Here is a tiny trained network, its code and every weight. The questions are about switching its units off for an input and a target symbol, where a switched-off unit gives its printed mean instead of its output.

import numpy as np


def w(rows, s, z=0):
    codes = np.array(rows[::2]) - 128.0
    scale = np.full(codes.shape[1], s)
    scale[-1] = z or s
    return codes * scale


def f(y):
    return y / 2 * (1 + np.tanh(0.7978845608 * (y + 0.044715 * y**3)))


def softmax(a):
    e = np.exp(a - a.max(-1, keepdims=True))
    return e / e.sum(-1, keepdims=True)


def log_softmax(a):
    a = a - a.max(-1, keepdims=True)
    return a - np.log(np.exp(a).sum(-1, keepdims=True))


def net(x, mask):
    ids = ['ΔΘΛΞΠΣΦΨαβγεζηω'.index(c) for c in x.split()]
    T = len(ids)
    res = E[ids] + P[:T]
    u = 0
    for l in range(3):
        r = res
        for j in range(3):
            rows = slice(3 * j, 3 * j + 3)
            q, k, v = (r @ M[l][rows].T for M in (Q, K, V))
            z = softmax(np.where(np.tri(T) > 0, q @ k.T / 3**0.5, -1e9)) @ v
            o = O[l][rows]
            res = res + np.where(mask[u + j], z, o[:, -1]) @ o[:, :-1]
        u += 3
        y = f(res @ A[l][:, :-1].T + A[l][:, -1])
        res = res + np.where(mask[u : u + 4], y, B[l][:, -1]) @ B[l][:, :-1]
        u += 4
    return log_softmax(res[-1] @ U[:, :-1].T + U[:, -1])


Q, K, V, O, A, B = {}, {}, {}, {}, {}, {}
E = w([
[143,101,5,184],'Δ',
[123,139,138,213],'Θ',
[140,172,134,56],'Λ',
[89,107,120,80],'Ξ',
[36,187,92,183],'Π',
[115,49,166,150],'Σ',
[73,112,191,90],'Φ',
[71,192,96,164],'Ψ',
[103,54,123,46],'α',
[158,77,138,134],'β',
[128,201,228,208],'γ',
[238,151,130,124],'ε',
[163,118,159,167],'ζ',
[43,152,149,52],'η',
[95,128,141,222],'ω',
],0.017)
P = w([
[237,2,230,174],'0',
[189,68,181,188],'1',
[166,103,165,185],'2',
[151,122,148,181],'3',
[138,137,134,179],'4',
[130,143,122,176],'5',
[122,151,115,164],'6',
[114,164,107,170],'7',
[108,170,102,166],'8',
[104,168,89,165],'9',
[97,168,86,154],'10',
[98,174,79,153],'11',
[90,172,73,143],'12',
],0.0039)
Q[0] = w([
[69,132,105,134],'0.h1',
[137,121,90,176],'0.h1',
[158,117,140,28],'0.h1',
[124,121,170,230],'0.h2',
[90,74,168,145],'0.h2',
[131,167,72,80],'0.h2',
[44,98,124,157],'0.h3',
[166,75,146,22],'0.h3',
[120,7,21,107],'0.h3',
],0.011)
K[0] = w([
[141,124,22,112],'0.h1',
[175,131,119,136],'0.h1',
[100,102,155,89],'0.h1',
[99,128,192,170],'0.h2',
[90,118,139,133],'0.h2',
[188,160,94,103],'0.h2',
[87,157,104,143],'0.h3',
[159,71,103,52],'0.h3',
[106,50,6,143],'0.h3',
],0.012)
V[0] = w([
[143,70,51,114],'0.h1',
[121,145,78,158],'0.h1',
[33,118,56,142],'0.h1',
[107,58,125,126],'0.h2',
[29,66,118,172],'0.h2',
[3,138,133,116],'0.h2',
[108,187,207,131],'0.h3',
[78,98,100,169],'0.h3',
[128,164,226,74],'0.h3',
],0.005)
O[0] = w([
[44,138,102,159,135],'0.h1',
[133,138,73,134,129],'0.h1',
[86,235,46,39,43],'0.h1',
[160,112,168,92,115],'0.h2',
[167,23,193,147,75],'0.h2',
[199,68,176,138,3],'0.h2',
[15,77,253,136,110],'0.h3',
[194,71,90,202,121],'0.h3',
[53,84,198,79,85],'0.h3',
],0.0042,0.0035)
A[0] = w([
[114,77,198,11,100],'0.n1',
[213,160,25,156,251],'0.n2',
[250,117,139,137,82],'0.n3',
[193,117,255,167,94],'0.n4',
],0.008,0.0026)
B[0] = w([
[132,192,84,44,137],'0.n1',
[228,187,119,115,254],'0.n2',
[184,77,254,95,188],'0.n3',
[167,82,151,164,186],'0.n4',
],0.009,0.0076)
Q[1] = w([
[143,158,186,163],'1.h1',
[127,54,131,92],'1.h1',
[131,92,156,165],'1.h1',
[95,90,243,62],'1.h2',
[133,164,209,61],'1.h2',
[172,108,208,204],'1.h2',
[148,254,174,183],'1.h3',
[68,141,56,222],'1.h3',
[70,122,145,50],'1.h3',
],0.0074)
K[1] = w([
[141,101,254,132],'1.h1',
[85,99,91,115],'1.h1',
[104,85,162,191],'1.h1',
[35,157,154,66],'1.h2',
[109,160,129,79],'1.h2',
[115,92,223,170],'1.h2',
[176,76,38,63],'1.h3',
[109,107,9,249],'1.h3',
[91,181,153,100],'1.h3',
],0.008)
V[1] = w([
[74,71,157,107],'1.h1',
[165,150,185,170],'1.h1',
[129,21,161,124],'1.h1',
[178,125,146,116],'1.h2',
[124,178,3,135],'1.h2',
[96,101,236,122],'1.h2',
[124,89,139,93],'1.h3',
[80,133,220,150],'1.h3',
[77,126,159,156],'1.h3',
],0.0059)
O[1] = w([
[206,14,54,55,47],'1.h1',
[165,144,208,186,254],'1.h1',
[240,10,145,133,163],'1.h1',
[142,149,129,155,212],'1.h2',
[198,19,143,116,55],'1.h2',
[45,221,99,109,132],'1.h2',
[144,192,147,82,107],'1.h3',
[4,162,120,226,69],'1.h3',
[56,150,116,168,39],'1.h3',
],0.0037,0.0068)
A[1] = w([
[8,63,60,196,146],'1.n1',
[13,88,182,117,255],'1.n2',
[124,206,114,84,233],'1.n3',
[125,180,132,199,233],'1.n4',
],0.012,0.0037)
B[1] = w([
[86,50,48,86,166],'1.n1',
[110,67,198,41,165],'1.n2',
[131,200,68,116,197],'1.n3',
[179,136,6,129,244],'1.n4',
],0.011)
Q[2] = w([
[137,154,169,137],'2.h1',
[158,98,158,111],'2.h1',
[55,117,140,144],'2.h1',
[121,103,150,197],'2.h2',
[133,119,53,112],'2.h2',
[101,82,129,103],'2.h2',
[109,150,112,99],'2.h3',
[141,131,190,133],'2.h3',
[104,133,9,133],'2.h3',
],0.015)
K[2] = w([
[86,143,134,129],'2.h1',
[135,124,181,153],'2.h1',
[75,57,98,34],'2.h1',
[94,122,96,208],'2.h2',
[209,128,111,123],'2.h2',
[109,90,58,87],'2.h2',
[145,165,168,105],'2.h3',
[8,83,160,121],'2.h3',
[217,194,67,136],'2.h3',
],0.011)
V[2] = w([
[197,142,113,207],'2.h1',
[206,86,216,194],'2.h1',
[162,194,97,179],'2.h1',
[74,116,154,219],'2.h2',
[229,218,132,174],'2.h2',
[166,191,3,87],'2.h2',
[160,218,84,166],'2.h3',
[215,142,128,135],'2.h3',
[254,166,59,51],'2.h3',
],0.0042)
O[2] = w([
[207,152,133,144,190],'2.h1',
[236,119,143,253,160],'2.h1',
[206,145,153,118,177],'2.h1',
[109,120,60,58,83],'2.h2',
[94,103,124,232,219],'2.h2',
[230,110,213,207,183],'2.h2',
[143,215,79,17,182],'2.h3',
[139,91,172,49,200],'2.h3',
[162,146,199,34,254],'2.h3',
],0.0041,0.021)
A[2] = w([
[140,129,100,200,178],'2.n1',
[151,76,233,161,73],'2.n2',
[84,105,254,129,63],'2.n3',
[219,145,141,142,2],'2.n4',
],0.0098,0.004)
B[2] = w([
[162,127,152,181,158],'2.n1',
[79,54,114,82,165],'2.n2',
[48,226,32,255,136],'2.n3',
[13,109,143,149,251],'2.n4',
],0.0092,0.031)
U = w([
[137,36,239,117,161],'Δ',
[145,173,120,237,106],'Θ',
[177,238,174,124,216],'Λ',
[112,125,128,92,189],'Ξ',
[106,123,60,127,115],'Π',
[54,95,80,169,1],'Σ',
[45,168,100,167,41],'Φ',
[148,162,59,135,135],'Ψ',
[255,104,164,42,146],'α',
[117,131,116,125,90],'β',
[96,78,120,80,149],'γ',
[118,129,116,127,88],'ε',
[127,130,111,126,91],'ζ',
[69,156,136,103,91],'η',
[238,67,60,127,110],'ω',
],0.0082,0.0061)

Each question gives the input, a string of symbols that net reads in full, and the target symbol t.
The units are the heads (3 rows each of Q, K, V and O) and the neurons (one row each of A and B). Each row of codes is followed by its name. A weight is (code - 128) times the scale printed after its matrix; where a second scale follows, it is the last column's (O, A, B and U).
mask holds one flag per unit, layer by layer, with each layer's heads first. A switched-off unit (its flag False) gives its mean, the last column of its rows in O or B, instead of its output. The means were averaged over made-up inputs and are rounded, as every weight is.
A unit's drop is (log p(t) with every unit on - log p(t) with that unit switched off) / (log p(t) with every unit on - log p(t) with every unit switched off).
The circuit of an input: a set's keep is (log p(t) with only the set's units on - log p(t) with every unit switched off) / (log p(t) with every unit on - log p(t) with every unit switched off). Starting from the 12 units with the biggest drops (on a tie, the unit counted first), units are removed one at a time, each time the one whose removal leaves the highest keep (on an exact tie, the one counted first), for as long as the keep stays at least 0.8.
units of the circuit, in order: the units of the circuit, biggest drop first
unit that matters most: the unit with the biggest drop
top k neurons: the k neurons with the biggest drops, biggest first
top k neurons in layer l: the k neurons of layer l with the biggest drops, biggest first
heads that matter: for each layer, one digit per head in row order, 1 if its drop is at least 0.15 and else 0, layers parted by /
input ε Δ η ε ε ε Λ Λ Ψ ω Θ, target Δ: heads that matter => 011 / 011 / 011
input α ε ε ε ε Θ Θ α α, target α: top 3 neurons => (2.n4; 0.n1; 0.n2)
input Θ ε Ξ γ Δ ε, target Θ: top 2 neurons => (0.n3; 0.n2)
input γ Φ Θ β ζ ω η Σ, target γ: top 3 neurons => (1.n1; 0.n2; 0.n3)
input Ξ Ψ ω ε ω Σ ε Ξ γ Π ε ε Σ, target γ: top neuron => (0.n2)
input Λ ω ε Σ ε ω ζ ε Φ, target Φ: units of the circuit, in order => (0.n2; 1.n4; 2.n3)
input ω Σ ζ η α ζ Δ ε, target Δ: heads that matter => 000 / 100 / 000
input α Δ Θ Φ, target Φ: units of the circuit, in order => (0.n2; 2.n3; 1.n4)
input ω ω ω α ζ Π β, target Δ: units of the circuit, in order => (1.n4; 1.n3)
input Σ ε ε Δ α ε Δ, target Θ: units of the circuit, in order => (2.n4; 0.h3; 2.h2; 0.n2)
input ε Δ ω α ω ε Δ, target Θ: units of the circuit, in order => (2.n4; 2.h2; 0.h3; 0.n2)
input ε ε α ω ω, target ω: top 3 neurons => (0.n2; 1.n4; 2.n4)
input ε ζ α Π Δ ε ε Δ ω Φ ε ε Ψ, target Δ: heads that matter => 001 / 011 / 010
input ω ω γ ε β Λ ζ Ψ, target γ: unit that matters most => 0.h3
input Λ Θ ω Σ ω ε Θ α ε, target Θ: top 2 neurons in layer 1 => (1.n1; 1.n4)
input η Θ ω Θ ε, target Δ: top 2 neurons => (0.n3; 1.n4)
input ε Δ ω α ζ γ Λ ω ω ζ, target Δ: top 2 neurons => (0.n2; 2.n3)
input Θ ε ε ε ε Λ γ ε ω Θ γ α, target γ: top 2 neurons => (0.n2; 1.n1)
input Σ β Ξ Φ α ε ε ζ ε β γ, target Δ: top 3 neurons => (1.n4; 0.n2; 1.n2)
input ζ ε ε ε ε Δ Ψ Δ ε ε β ε Π, target Δ: unit that matters most => 1.h2
input η Θ Θ ε η Θ, target Θ: top 2 neurons => (1.n4; 0.n3)
input Ξ Π ε ε Ξ Ψ ε ζ ζ ε Σ Ψ, target Ψ: top 3 neurons => (0.n3; 2.n4; 1.n4)
input ε ω ε Θ ω γ ω ε γ Θ Ξ, target γ: top 4 neurons => (0.n2; 1.n1; 1.n2; 0.n3)
input α ε α η, target η: top 4 neurons => (1.n4; 0.n2; 0.n1; 1.n3)
input η Ξ ε ε ε Θ ε ω, target ω: top 3 neurons => (1.n4; 0.n2; 2.n4)
input ε ε Π Π Θ γ β Ξ ε ω α, target γ: heads that matter => 001 / 101 / 100
input ω Δ Λ, target Λ: unit that matters most => 1.h1
input Δ ε α Θ ε ω Θ ζ, target Δ: top 2 neurons in layer 1 => (1.n3; 1.n4)
